m =
array([[535, 422, 420, 539, 513, 583, 560, 464],
       [554, 258, 247, 546, 505, 604, 607, 373],
       [496, 760, 760, 513, 529, 448, 458, 652],
       [492, 794, 791, 530, 531, 423, 466, 671],
       [527, 486, 484, 512, 517, 505, 531, 505],
       [512, 627, 621, 545, 523, 477, 520, 577],
       [515, 599, 593, 544, 521, 483, 524, 560]])
Indices start at 0.
(0, 0)	535
(4, 6)	531
(6, 4)	521
(0, 2)	420
(5, 2)	621
(4, 4)	517
(6, 0)	515
(0, 6)	560
(3, 5)	423
(6, 1)	599
(6, 2)	593
(3, 1)	794
(3, 4)	531
(3, 6)	466
(4, 1)	486
(2, 0)	496
(5, 7)	577
(2, 5)	448
(5, 5)	477
(2, 6)	458

data = ((-10.039, -21.509, -14.956, -15.054, -9.677, -11.340, -13.929, -5.062, -14.758, -17.148, -19.552), (-9.605, -15.066, -10.922, -21.868, -14.571, -19.619, -13.355, -9.811, -14.380, -13.425, -8.402), (-14.831, -14.379, -10.959, -8.428, -9.667, -11.742, -29.617, -3.823, -0.921, -14.591, -5.232), (-7.146, -12.052, -11.279, -11.080, -12.354, -13.964, -3.505, -23.665, -14.713, -17.379, -13.969), (2.291, -4.282, -18.333, -26.198, -22.158, -16.997, -9.479, -21.452, -8.712, -19.365, -12.234), (-9.563, -5.043, -14.353, -16.793, -18.831, -14.018, -10.794, -21.772, -27.107, -15.062, -11.630), (-13.771, -10.961, -14.016, 24.333, -14.655, -12.288, -16.664, -13.349, -10.827, -8.562, -12.218), (-6.923, -24.569, -8.920, -20.806, -10.892, -20.027, -21.225, -3.002, -7.980, -16.411, -4.207), (4.610, -6.804, -8.006, -26.078, -18.478, -24.361, -8.795, -22.825, -17.621, -20.276, -0.748), (-7.372, -12.342, -14.240, -31.831, -17.727, -18.163, -7.232, -14.360, -12.832, -14.079, -14.466), (-20.469, -7.432, -15.548, -8.934, -15.269, -9.381, -19.607, -12.255, -9.886, -9.252, -13.104), (-18.232, 0.173, -13.771, -3.834, -7.836, 6.127, -27.101, -3.447, -4.199, -13.954, -12.804), (-4.583, -14.521, -12.574, -17.911, -13.426, -14.952, -15.408, -11.285, -1.545, -18.508, -11.660), (-14.423, -2.626, -14.064, -19.176, -21.457, -17.181, -6.216, -24.082, -17.793, 6.058, -10.230), (-12.702, -16.735, -10.950, -16.821, -12.722, -14.926, -17.098, -6.491, -12.963, -13.469, -12.139))
data[-15][0] => -10.039
data[:, -2] => [-17.148, -13.425, -14.591, -17.379, -19.365, -15.062, -8.562, -16.411, -20.276, -14.079, -9.252, -13.954, -18.508, 6.058, -13.469]
data[-13][5] => -11.742
data[1][-3] => -14.380
data[:, -1] => [-19.552, -8.402, -5.232, -13.969, -12.234, -11.630, -12.218, -4.207, -0.748, -14.466, -13.104, -12.804, -11.660, -10.230, -12.139]
data[9][2] => -14.240
data[8] => [4.610, -6.804, -8.006, -26.078, -18.478, -24.361, -8.795, -22.825, -17.621, -20.276, -0.748]
data[-11][8] => -8.712
data[13][6] => -6.216
data[-2] => [-14.423, -2.626, -14.064, -19.176, -21.457, -17.181, -6.216, -24.082, -17.793, 6.058, -10.230]
data[8][5] => -24.361
data[4] => [2.291, -4.282, -18.333, -26.198, -22.158, -16.997, -9.479, -21.452, -8.712, -19.365, -12.234]
data[7][-9] => -8.920
data[-6][-6] => -18.163
data[-8][4] => -10.892
data[6] => [-13.771, -10.961, -14.016, 24.333, -14.655, -12.288, -16.664, -13.349, -10.827, -8.562, -12.218]
data[-13][-7] => -9.667
data[12][-2] => -18.508
data[14][-10] => -16.735
data[7][5] => -20.027
data[:, 6] => [-13.929, -13.355, -29.617, -3.505, -9.479, -10.794, -16.664, -21.225, -8.795, -7.232, -19.607, -27.101, -15.408, -6.216, -17.098]
data[-6][8] => -12.832
data[2][-4] => -3.823
data[0][-3] => -14.758
data[3][9] => -17.379
data[-5] => [-20.469, -7.432, -15.548, -8.934, -15.269, -9.381, -19.607, -12.255, -9.886, -9.252, -13.104]
data[-1][4] => -12.722
data[-7][6] => -8.795
data[-8][-3] => -7.980
data[-15] => [-10.039, -21.509, -14.956, -15.054, -9.677, -11.340, -13.929, -5.062, -14.758, -17.148, -19.552]
data[10][-9] => -15.548
data[6][-3] => -10.827
data[4][10] => -12.234
data[:, -3] => [-14.758, -14.380, -0.921, -14.713, -8.712, -27.107, -10.827, -7.980, -17.621, -12.832, -9.886, -4.199, -1.545, -17.793, -12.963]

arr =
[[  1  -6  -1  -7  -6   1]
 [ 15   5  54  -6  16 -10]
 [ 18  68   2  27  28  10]
 [ -3 -40  -7 -29 -21 -17]
 [ -3   7   9  -6  -4  -3]
 [-17 -12  17 -26 -22 -24]
 [-18  -5  22 -56 -29 -52]
 [ 12 -35  16   1 -15  15]
 [ 27 -27  41   6  19 -16]
 [ 16  25  45  -4  27 -28]
 [-18  62  24 -54 -18 -78]
 [ 33  74  35   6  27  -7]]
Rows and columns are counted from 0.
(0, 0)	1
(4, 3)	-6
(1, 4)	16
(6, 2)	22
(2, 3)	27
(3, 2)	-7
(6, 5)	-52
(10, 3)	-54
(0, 5)	1
(10, 1)	62
(4, 1)	7
(0, 2)	-1
(0, 4)	-6
(3, 4)	-21
(2, 1)	68
(5, 5)	-24
(11, 4)	27
(8, 1)	-27
(2, 0)	18
(2, 5)	10
(4, 4)	-4
(10, 4)	-18
(10, 0)	-18
(7, 2)	16
(9, 4)	27
(8, 2)	41
(4, 5)	-3
(9, 5)	-28
(11, 0)	33
(5, 2)	17
(8, 3)	6

M =
[[-0.6 -0.8 -1.2 -1.1 -1.3 -1.0]
 [ 0.4  1.4 -0.5  0.4 -1.3  0.2]
 [-0.4 -0.7 -2.0 -1.6 -2.3 -1.6]
 [-0.4 -0.9 -1.4 -1.2 -1.6 -1.1]
 [-0.6 -0.8 -1.0 -0.9 -1.1 -0.9]]
M[0][0]	-0.6
M[2][1]	-0.7
M[3][5]	-1.1
M[2][4]	-2.3
M[1][0]	0.4
M[2]	[-0.4, -0.7, -2.0, -1.6, -2.3, -1.6]
M[0][5]	-1.0
M[1]	[0.4, 1.4, -0.5, 0.4, -1.3, 0.2]
M[:, 0]	[-0.6, 0.4, -0.4, -0.4, -0.6]
M[4][1]	-0.8
M[4][3]	-0.9
M[4][2]	-1.0
M[4]	[-0.6, -0.8, -1.0, -0.9, -1.1, -0.9]
M[:, 5]	[-1.0, 0.2, -1.6, -1.1, -0.9]
M[2][3]	-1.6
M[3][2]	-1.4
M[2][2]	-2.0

X =
[[ -3  20  11 -26 -54 -43  28 -67  -8  -2]
 [  1  -8 -11  21  46  37 -21  56  15   0]
 [  1 -17 -10  25  53  42 -25  66  16   0]
 [  0  -9  -5  17  37  31 -15  47   5   0]
 [  0   0  -4   7  14  12  -6  19   9   0]
 [ -1   1   1   3   7   7  -1   9   2  -1]
 [  1 -22 -13  29  61  48 -29  75  18   0]
 [ -1   5   0  -1  -1  -1   2   0   1  -1]]
Rows and columns are counted from 0.
row 0 col 0: -3
row 3 col 1: -9
row 6 col 2: -13
row 2 col 4: 53
row 5 col 3: 3
row 1 col 4: 46
row 5 col 4: 7
row 3 col 4: 37
row 0 col 9: -2
row 7 col 3: -1
row 7 col 5: -1
row 2 col 2: -10
row 7 col 1: 5
row 6 col 4: 61
row 4 col 0: 0
row 7 col 4: -1
row 4 col 6: -6
row 6 col 7: 75
row 5 col 0: -1
row 1 col 3: 21
row 5 col 1: 1
row 7 col 9: -1
row 0 col 6: 28
row 6 col 3: 29
row 2 col 8: 16
row 4 col 4: 14
row 6 col 5: 48
row 0 col 1: 20
row 3 col 2: -5
